Below are the code and all the weights of a small trained network. Each question names an input and a class and asks about switching units off, where a switched-off unit gives its printed mean instead of its output.

import numpy as np


def w(rows, s, z=0):
    codes = np.array(rows[::2]) - 128.0
    scale = np.full(codes.shape[1], s)
    scale[-1] = z or s
    return codes * scale


def f(y):
    return y / 2 * (1 + np.tanh(0.7978845608 * (y + 0.044715 * y**3)))


def log_softmax(a):
    a = a - a.max(-1, keepdims=True)
    return a - np.log(np.exp(a).sum(-1, keepdims=True))


def net(x, mask):
    res = np.array(x, float).reshape(1, 3) / 4 @ E
    y = f(res @ A[0][:, :-1].T + A[0][:, -1])
    res = res + np.where(mask, y, B[0][:, -1]) @ B[0][:, :-1]
    return log_softmax(res[-1] @ U[:, :-1].T + U[:, -1])


A, B = {}, {}
E = w([
[153,29,223,205,18,111,124,201,160,149,129,210],'x0',
[77,87,70,126,211,208,178,185,141,40,157,196],'x1',
[63,138,109,42,201,1,124,149,90,108,241,129],'x2',
],0.011)
A[0] = w([
[114,70,131,200,87,103,81,202,112,91,227,147,109],'neuron 1',
[130,77,158,207,2,141,142,215,164,106,127,133,251],'neuron 2',
[194,145,117,121,52,125,118,132,150,193,75,88,217],'neuron 3',
[111,222,26,17,183,157,125,123,73,98,134,86,245],'neuron 4',
[101,70,139,146,91,79,140,177,121,94,211,232,225],'neuron 5',
[158,142,197,209,103,124,114,86,148,210,41,179,203],'neuron 6',
[177,143,195,164,75,120,73,47,156,215,124,118,160],'neuron 7',
[79,37,82,85,169,62,139,199,102,85,194,170,254],'neuron 8',
[164,143,111,179,141,236,186,142,230,101,156,165,197],'neuron 9',
[232,134,166,149,71,142,129,181,160,213,72,91,185],'neuron 10',
],0.0079,0.0031)
B[0] = w([
[177,90,203,77,174,61,160,110,102,126,31,197,187],'neuron 1',
[130,139,211,164,112,119,96,162,155,70,66,146,242],'neuron 2',
[190,95,136,155,71,119,122,59,103,223,109,35,198],'neuron 3',
[128,112,50,21,147,138,178,58,94,159,141,36,249],'neuron 4',
[151,198,177,103,127,126,196,129,86,141,94,220,210],'neuron 5',
[151,48,173,231,48,144,69,159,198,132,167,61,221],'neuron 6',
[223,57,171,141,69,140,111,13,131,234,208,90,211],'neuron 7',
[96,166,118,54,90,130,233,94,76,144,54,183,226],'neuron 8',
[93,81,112,132,104,240,209,182,206,38,124,128,199],'neuron 9',
[200,2,214,179,67,117,34,151,192,154,88,123,218],'neuron 10',
],0.0081,0.018)
U = w([
[241,104,198,202,27,123,74,116,154,181,123,39,175],'0',
[122,218,19,68,220,69,120,69,66,154,156,50,181],'1',
[137,115,2,117,191,246,169,138,123,84,82,121,161],'2',
[136,168,182,101,148,91,179,171,74,108,92,219,202],'3',
[133,118,148,212,104,168,90,193,161,53,58,178,72],'4',
[82,167,108,195,184,102,67,170,103,89,168,130,3],'5',
[78,183,74,206,173,100,55,199,103,117,173,107,3],'6',
],0.0092,0.0044)

Each question gives the input, the list of numbers given to net, and the class t.
The units are the neurons (one row each of A and B). Each row of codes is followed by its name. A weight is (code - 128) times the scale printed after its matrix; where a second scale follows, it is the last column's (A, B and U).
mask holds one flag per neuron, in row order. A switched-off neuron (its flag False) gives its mean, the last column of its row in B, instead of its output. The means were averaged over made-up inputs and are rounded, as every weight is.
A unit's drop is (log p(t) with every unit on - log p(t) with that unit switched off) / (log p(t) with every unit on - log p(t) with every unit switched off).
The circuit of an input: a set's keep is (log p(t) with only the set's units on - log p(t) with every unit switched off) / (log p(t) with every unit on - log p(t) with every unit switched off). Starting from all 10 units, units are removed one at a time, each time the one whose removal leaves the highest keep (on an exact tie, the one counted first), for as long as the keep stays at least 0.8.
circuit, biggest first: the units of the circuit, biggest drop first
k most important neurons: the k neurons with the biggest drops, biggest first
drop of u: that unit's drop, to one decimal
input [2,4,-7], class 4: circuit, biggest first : (neuron 9)
input [-5,2,-2], class 1: circuit, biggest first : (neuron 4; neuron 10)
input [8,8,-2], class 4: 3 most important neurons : (neuron 9; neuron 2; neuron 4)
input [0,8,-5], class 2: 3 most important neurons : (neuron 10; neuron 6; neuron 9)
input [-2,6,-8], class 4: 2 most important neurons : (neuron 4; neuron 8)
input [-2,5,-7], class 4: 2 most important neurons : (neuron 4; neuron 8)
input [-1,3,7], class 1: 2 most important neurons : (neuron 4; neuron 2)
input [-1,6,-6], class 4: 2 most important neurons : (neuron 4; neuron 8)
input [-2,8,5], class 1: drop of neuron 4 : 1.0
input [-7,-1,-1], class 1: drop of neuron 8 : 0.0
input [-4,0,-4], class 2: drop of neuron 2 : 0.1
